Below is a small trained network, with its code and all its weights. Each question gives an input and a class and asks what happens when units are switched off, that is, made to give their printed mean instead of their output.

import numpy as np


def w(rows, s, z=0):
    codes = np.array(rows[::2]) - 128.0
    scale = np.full(codes.shape[1], s)
    scale[-1] = z or s
    return codes * scale


def f(y):
    return y / 2 * (1 + np.tanh(0.7978845608 * (y + 0.044715 * y**3)))


def log_softmax(a):
    a = a - a.max(-1, keepdims=True)
    return a - np.log(np.exp(a).sum(-1, keepdims=True))


def net(x, mask):
    res = np.array(x, float).reshape(1, 8) / 4 @ E
    y = f(res @ A[0][:, :-1].T + A[0][:, -1])
    res = res + np.where(mask, y, B[0][:, -1]) @ B[0][:, :-1]
    return log_softmax(res[-1] @ U[:, :-1].T + U[:, -1])


A, B = {}, {}
E = w([
[142,132,144],'x0',
[131,126,134],'x1',
[124,130,122],'x2',
[106,126,98],'x3',
[66,222,93],'x4',
[88,233,121],'x5',
[147,126,154],'x6',
[229,130,2],'x7',
],0.0095)
A[0] = w([
[138,247,120,17],'n1',
[75,81,232,255],'n2',
[170,127,81,164],'n3',
[190,62,95,48],'n4',
[67,190,171,35],'n5',
[229,229,91,220],'n6',
[82,191,175,40],'n7',
],0.013,0.0047)
B[0] = w([
[99,157,173,201],'n1',
[49,106,60,255],'n2',
[141,86,193,195],'n3',
[251,132,134,203],'n4',
[172,168,189,204],'n5',
[67,79,98,246],'n6',
[191,203,136,195],'n7',
],0.015,0.011)
U = w([
[59,2,55,184],'0',
[7,111,82,209],'1',
[169,136,146,2],'2',
],0.0081,0.0033)

Each question gives the input, the list of numbers given to net, and the class t.
The units are the neurons (one row each of A and B). Each row of codes is followed by its name. A weight is (code - 128) times the scale printed after its matrix; where a second scale follows, it is the last column's (A, B and U).
mask holds one flag per neuron, in row order. A switched-off neuron (its flag False) gives its mean, the last column of its row in B, instead of its output. The means were averaged over made-up inputs and are rounded, as every weight is.
A unit's drop is (log p(t) with every unit on - log p(t) with that unit switched off) / (log p(t) with every unit on - log p(t) with every unit switched off).
The circuit of an input: a set's keep is (log p(t) with only the set's units on - log p(t) with every unit switched off) / (log p(t) with every unit on - log p(t) with every unit switched off). Starting from all 7 units, units are removed one at a time, each time the one whose removal leaves the highest keep (on an exact tie, the one counted first), for as long as the keep stays at least 0.8.
circuit, biggest first: the units of the circuit, biggest drop first
top k neurons: the k neurons with the biggest drops, biggest first
drop of u: that unit's drop, to one decimal
input [-4,-3,1,-1,8,8,-4,-2], class 2: circuit, biggest first	(n5)
input [5,-7,-7,1,7,1,-1,-3], class 2: circuit, biggest first	(n5, n7)
input [5,5,8,-1,-5,-4,1,8], class 2: top 2 neurons	(n4, n2)
input [7,-8,-8,4,4,6,-3,-1], class 2: top 3 neurons	(n2, n5, n7)
input [3,6,-8,-8,-2,-7,-1,2], class 2: top 3 neurons	(n4, n6, n2)
input [-6,3,-5,7,-4,0,-7,5], class 2: top 3 neurons	(n2, n4, n3)
input [5,0,7,1,8,1,-8,-4], class 2: top 2 neurons	(n5, n7)
input [-7,7,5,6,-2,-8,0,4], class 2: top 3 neurons	(n4, n2, n6)
input [-4,-6,-5,1,-8,-2,-3,4], class 2: top 2 neurons	(n4, n2)
input [1,2,-4,8,-1,-7,-3,5], class 2: drop of n2	0.3
input [7,0,-3,-1,7,7,3,-6], class 2: drop of n2	0.0
input [8,0,8,-6,-8,-7,6,8], class 2: drop of n4	2.1
